Here is a tiny trained network, its code and every weight. The questions are about switching its units off for an input and a class, where a switched-off unit gives its printed mean instead of its output.

import numpy as np


def w(rows, s, z=0):
    codes = np.array(rows[::2]) - 128.0
    scale = np.full(codes.shape[1], s)
    scale[-1] = z or s
    return codes * scale


def norm(h):
    return h / np.sqrt((h * h).mean(-1, keepdims=True) + 1e-5)


def f(y):
    return y / 2 * (1 + np.tanh(0.7978845608 * (y + 0.044715 * y**3)))


def log_softmax(a):
    a = a - a.max(-1, keepdims=True)
    return a - np.log(np.exp(a).sum(-1, keepdims=True))


def net(x, mask):
    res = np.array(x, float).reshape(1, 6) / 4 @ E
    u = 0
    for l in range(2):
        y = f(norm(res) @ A[l][:, :-1].T + A[l][:, -1])
        res = res + np.where(mask[u : u + 9], y, B[l][:, -1]) @ B[l][:, :-1]
        u += 9
    return log_softmax(norm(res)[-1] @ U[:, :-1].T + U[:, -1])


A, B = {}, {}
E = w([
[125,129,128,128,128,129,120],'x0',
[29,212,183,138,140,224,217],'x1',
[180,253,89,160,182,43,181],'x2',
[213,190,179,48,50,163,101],'x3',
[226,119,246,194,255,179,106],'x4',
[101,70,209,121,99,23,207],'x5',
],0.00036)
A[0] = w([
[84,66,79,207,183,118,208,87],'0.n0',
[167,127,165,150,163,143,108,250],'0.n1',
[126,68,225,132,70,30,236,125],'0.n2',
[164,160,24,173,132,245,87,63],'0.n3',
[168,164,18,172,129,252,81,105],'0.n4',
[118,124,147,142,144,122,93,5],'0.n5',
[47,235,216,179,118,201,203,149],'0.n6',
[204,74,118,196,92,28,19,131],'0.n7',
[88,182,89,115,139,108,130,134],'0.n8',
],0.0021,0.0016)
B[0] = w([
[136,179,97,137,116,170,25,143],'0.n0',
[60,80,72,103,70,110,119,255],'0.n1',
[54,171,175,19,230,68,20,207],'0.n2',
[72,129,227,58,179,10,122,123],'0.n3',
[58,102,212,55,172,8,114,159],'0.n4',
[193,205,150,139,149,120,205,47],'0.n5',
[169,87,58,47,190,134,155,225],'0.n6',
[124,99,85,46,200,156,203,203],'0.n7',
[126,59,137,132,115,148,135,144],'0.n8',
],0.0017,0.00099)
A[1] = w([
[57,54,112,216,179,71,159,144],'1.n0',
[66,45,154,78,128,171,138,235],'1.n1',
[214,72,95,157,104,46,55,36],'1.n2',
[91,121,42,75,72,111,125,191],'1.n3',
[230,96,236,187,234,179,109,93],'1.n4',
[25,212,190,152,129,218,212,1],'1.n5',
[226,158,209,43,26,128,161,71],'1.n6',
[182,253,82,175,166,35,197,117],'1.n7',
[75,133,117,112,59,144,142,120],'1.n8',
],0.0022,0.00091)
B[1] = w([
[129,182,112,101,120,205,74,172],'1.n0',
[216,142,148,172,94,126,112,248],'1.n1',
[86,103,109,61,159,192,185,123],'1.n2',
[132,168,151,173,133,98,190,224],'1.n3',
[68,184,60,148,9,7,204,137],'1.n4',
[167,5,54,33,158,88,100,95],'1.n5',
[45,147,44,207,217,200,45,127],'1.n6',
[166,20,205,147,42,180,52,123],'1.n7',
[158,125,121,165,144,71,130,146],'1.n8',
],0.0022,0.0017)
U = w([
[43,248,22,245,4,4,250,190],'0',
[4,155,253,7,252,3,4,145],'1',
[252,6,3,3,252,218,252,152],'2',
[251,3,252,253,4,252,11,121],'3',
[3,249,4,251,239,252,3,132],'4',
[200,242,197,198,213,159,173,247],'5',
[24,98,238,216,222,223,248,3],'6',
],0.0041)

Each question gives the input, the list of numbers given to net, and the class t.
The units are the neurons (one row each of A and B). Each row of codes is followed by its name. A weight is (code - 128) times the scale printed after its matrix; where a second scale follows, it is the last column's (A, B and U).
mask holds one flag per neuron, layer by layer. A switched-off neuron (its flag False) gives its mean, the last column of its row in B, instead of its output. The means were averaged over made-up inputs and are rounded, as every weight is.
A unit's drop is (log p(t) with every unit on - log p(t) with that unit switched off) / (log p(t) with every unit on - log p(t) with every unit switched off).
The circuit of an input: a set's keep is (log p(t) with only the set's units on - log p(t) with every unit switched off) / (log p(t) with every unit on - log p(t) with every unit switched off). Starting from the 12 units with the biggest drops (on a tie, the unit counted first), units are removed one at a time, each time the one whose removal leaves the highest keep (on an exact tie, the one counted first), for as long as the keep stays at least 0.8.
circuit, biggest first: the units of the circuit, biggest drop first
most important unit: the unit with the biggest drop
top k neurons: the k neurons with the biggest drops, biggest first
k most important neurons of layer l: the k neurons of layer l with the biggest drops, biggest first
input [-2,8,4,-8,7,-1], class 2: top 4 neurons => 1.n5, 0.n6, 1.n6, 1.n3
input [-3,-5,6,0,-2,6], class 1: top 2 neurons => 0.n2, 1.n1
input [-8,-5,-6,-8,5,-3], class 4: circuit, biggest first => 1.n0, 1.n7
input [5,-5,0,4,1,-7], class 1: most important unit => 0.n4
input [4,6,4,3,-4,5], class 2: 2 most important neurons of layer 1 => 1.n5, 1.n4
input [1,4,-1,5,-6,-7], class 1: top 4 neurons => 0.n4, 0.n3, 1.n4, 1.n5
input [-4,-2,6,2,3,4], class 3: top 2 neurons => 1.n7, 0.n4
input [-2,8,-7,4,-2,-5], class 2: 2 most important neurons of layer 0 => 0.n2, 0.n6
input [-1,5,0,3,-1,-8], class 1: 2 most important neurons of layer 0 => 0.n4, 0.n3
input [4,-4,8,-5,-4,2], class 3: circuit, biggest first => 1.n7, 1.n4
input [6,3,7,2,4,5], class 3: 3 most important neurons of layer 0 => 0.n4, 0.n3, 0.n7
input [6,7,7,4,-2,-8], class 1: 3 most important neurons of layer 0 => 0.n4, 0.n3, 0.n7
input [7,-8,7,0,7,6], class 2: top 3 neurons => 0.n7, 1.n2, 0.n1
input [-7,1,-8,-2,-5,-6], class 3: most important unit => 0.n2
input [4,1,-5,-8,-7,7], class 4: circuit, biggest first => 1.n4, 1.n0
input [-7,-4,-1,-2,8,-4], class 0: top 2 neurons => 1.n4, 0.n2
input [3,-1,5,-8,5,1], class 4: top 3 neurons => 1.n0, 1.n1, 0.n0
input [-3,5,1,7,5,0], class 4: top 3 neurons => 1.n6, 0.n7, 0.n1
input [-6,5,7,2,5,-6], class 3: circuit, biggest first => 1.n7, 0.n2
input [-2,-8,-2,-6,-6,-4], class 2: top 4 neurons => 1.n4, 0.n7, 1.n2, 1.n6
input [0,2,-7,-8,-3,-8], class 1: top 4 neurons => 0.n4, 0.n3, 1.n6, 1.n7
input [-8,4,-4,2,-4,1], class 5: top 2 neurons => 1.n4, 1.n7
input [2,-2,-2,1,-3,6], class 1: most important unit => 0.n2
input [5,-1,-5,8,0,6], class 4: 2 most important neurons of layer 0 => 0.n4, 0.n3
input [-7,7,6,5,-3,5], class 2: circuit, biggest first => 1.n5, 1.n4
input [-2,8,7,-5,-4,8], class 1: 3 most important neurons of layer 0 => 0.n2, 0.n7, 0.n0
input [3,0,5,-6,6,-4], class 0: top 3 neurons => 1.n4, 0.n2, 1.n6
